Below is a small trained network, with its code and all its weights. Each question gives an input and a class and asks what happens when units are switched off, that is, made to give their printed mean instead of their output.

import numpy as np


def w(rows, s, z=0):
    codes = np.array(rows[::2]) - 128.0
    scale = np.full(codes.shape[1], s)
    scale[-1] = z or s
    return codes * scale


def norm(h):
    return h / np.sqrt((h * h).mean(-1, keepdims=True) + 1e-5)


def f(y):
    return np.maximum(y, 0)


def log_softmax(a):
    a = a - a.max(-1, keepdims=True)
    return a - np.log(np.exp(a).sum(-1, keepdims=True))


def net(x, mask):
    res = np.array(x, float).reshape(1, 8) / 4 @ E
    u = 0
    for l in range(2):
        y = f(norm(res) @ A[l][:, :-1].T + A[l][:, -1])
        res = res + np.where(mask[u : u + 9], y, B[l][:, -1]) @ B[l][:, :-1]
        u += 9
    return log_softmax(norm(res)[-1] @ U[:, :-1].T + U[:, -1])


A, B = {}, {}
E = w([
[121,120,139,92,119,75,184,206],'x0',
[26,182,223,80,136,162,114,186],'x1',
[104,158,201,234,85,119,195,140],'x2',
[81,100,133,148,200,123,184,61],'x3',
[134,206,135,111,166,22,127,118],'x4',
[102,154,150,149,150,113,70,239],'x5',
[127,96,55,253,191,165,119,143],'x6',
[150,180,202,170,166,95,149,135],'x7',
],0.007)
A[0] = w([
[137,92,67,50,161,111,102,52,76],'0.n0',
[123,105,163,54,164,39,89,132,84],'0.n1',
[138,80,122,166,140,76,148,73,22],'0.n2',
[171,80,101,239,163,212,223,119,87],'0.n3',
[166,152,91,193,221,3,139,153,118],'0.n4',
[146,73,140,225,190,194,149,66,59],'0.n5',
[245,177,86,197,90,163,47,176,142],'0.n6',
[174,121,8,68,226,172,102,116,134],'0.n7',
[169,68,225,139,51,101,225,106,2],'0.n8',
],0.0076,0.0029)
B[0] = w([
[82,138,123,141,59,87,64,62,210],'0.n0',
[86,143,84,242,137,134,80,121,187],'0.n1',
[125,156,182,132,143,145,130,193,164],'0.n2',
[119,183,214,175,56,156,116,72,251],'0.n3',
[160,148,151,133,254,143,145,196,234],'0.n4',
[150,103,157,157,154,193,194,93,228],'0.n5',
[219,25,74,78,91,96,169,162,246],'0.n6',
[30,114,160,75,116,51,105,101,253],'0.n7',
[163,67,111,56,116,79,146,76,198],'0.n8',
],0.0088,0.0056)
A[1] = w([
[129,143,129,141,136,179,175,189,3],'1.n0',
[80,77,156,156,119,103,157,108,122],'1.n1',
[123,194,172,132,115,131,155,118,77],'1.n2',
[165,114,92,162,98,173,178,81,60],'1.n3',
[114,108,136,123,161,158,89,255,127],'1.n4',
[111,124,136,167,166,134,172,127,65],'1.n5',
[104,114,105,141,72,177,40,93,17],'1.n6',
[124,85,97,139,135,167,100,59,111],'1.n7',
[91,136,181,72,85,218,156,245,113],'1.n8',
],0.0098,0.0035)
B[1] = w([
[190,175,179,144,78,130,210,53,157],'1.n0',
[98,95,99,52,181,158,106,140,227],'1.n1',
[136,177,132,136,134,215,105,91,194],'1.n2',
[123,156,160,127,137,160,33,204,214],'1.n3',
[179,80,137,154,227,106,211,176,253],'1.n4',
[132,184,41,109,152,133,164,127,187],'1.n5',
[75,166,140,145,152,111,211,107,211],'1.n6',
[132,118,126,78,62,132,218,100,226],'1.n7',
[144,129,94,103,255,70,146,176,241],'1.n8',
],0.0087,0.0045)
U = w([
[128,74,78,45,54,73,139,37,188],'0',
[192,147,114,107,246,60,178,203,174],'1',
[117,214,172,190,135,202,171,12,203],'2',
[59,179,118,144,178,86,16,148,5],'3',
[208,85,127,195,19,178,125,152,31],'4',
],0.013,0.003)

Each question gives the input, the list of numbers given to net, and the class t.
The units are the neurons (one row each of A and B). Each row of codes is followed by its name. A weight is (code - 128) times the scale printed after its matrix; where a second scale follows, it is the last column's (A, B and U).
mask holds one flag per neuron, layer by layer. A switched-off neuron (its flag False) gives its mean, the last column of its row in B, instead of its output. The means were averaged over made-up inputs and are rounded, as every weight is.
A unit's drop is (log p(t) with every unit on - log p(t) with that unit switched off) / (log p(t) with every unit on - log p(t) with every unit switched off).
The circuit of an input: a set's keep is (log p(t) with only the set's units on - log p(t) with every unit switched off) / (log p(t) with every unit on - log p(t) with every unit switched off). Starting from the 12 units with the biggest drops (on a tie, the unit counted first), units are removed one at a time, each time the one whose removal leaves the highest keep (on an exact tie, the one counted first), for as long as the keep stays at least 0.8.
circuit, biggest first: the units of the circuit, biggest drop first
top k neurons: the k neurons with the biggest drops, biggest first
k most important neurons of layer l: the k neurons of layer l with the biggest drops, biggest first
drop of u: that unit's drop, to one decimal
input [-2,6,-8,5,-8,4,4,0], class 0: circuit, biggest first => 1.n7
input [-6,-7,7,-5,1,-6,8,4], class 4: top 4 neurons => 0.n6, 1.n3, 1.n6, 0.n7
input [-7,3,0,-5,-7,-4,-1,2], class 4: 2 most important neurons of layer 1 => 1.n3, 1.n2
input [0,2,-7,0,-2,4,-8,4], class 3: 3 most important neurons of layer 0 => 0.n4, 0.n6, 0.n1
input [-8,-8,-8,7,-4,4,5,6], class 0: top 2 neurons => 0.n7, 1.n7
input [8,-7,0,4,-5,-8,4,-1], class 2: top 3 neurons => 0.n3, 0.n6, 0.n5
input [8,3,5,2,0,-6,3,0], class 2: 3 most important neurons of layer 0 => 0.n3, 0.n6, 0.n7
input [-2,-4,6,-8,0,5,-6,-2], class 0: top 2 neurons => 0.n4, 0.n6
input [-3,-2,-7,-6,7,4,-1,-2], class 0: top 2 neurons => 0.n6, 0.n0
input [2,-8,-7,0,4,-4,4,1], class 0: top 2 neurons => 0.n0, 0.n7
input [0,8,-2,6,-2,2,-6,-5], class 1: top 4 neurons => 1.n8, 0.n3, 0.n7, 0.n0
input [8,-8,7,-7,-7,4,-7,-5], class 0: top 2 neurons => 0.n8, 0.n4
input [-3,-1,-2,-7,-4,-1,8,-4], class 0: top 4 neurons => 0.n7, 1.n7, 0.n4, 0.n6
input [-2,7,0,-1,-6,2,-7,-6], class 1: circuit, biggest first => 1.n8
input [-8,-7,-7,6,-2,6,3,1], class 0: 2 most important neurons of layer 0 => 0.n7, 0.n6
input [1,0,0,-3,-4,-1,-4,4], class 0: 2 most important neurons of layer 0 => 0.n8, 0.n4
input [5,-1,-1,0,-1,-1,4,-3], class 0: top 2 neurons => 0.n7, 1.n1
input [3,2,6,-8,-8,-1,-4,-3], class 1: drop of 1.n8 => 0.9
input [-6,0,-6,-2,-1,7,5,-8], class 0: drop of 0.n3 => 0.0
input [5,-3,-1,6,2,-2,8,3], class 2: drop of 0.n3 => 0.8
input [-8,7,3,0,2,6,6,2], class 1: most important neuron of layer 1 => 1.n4
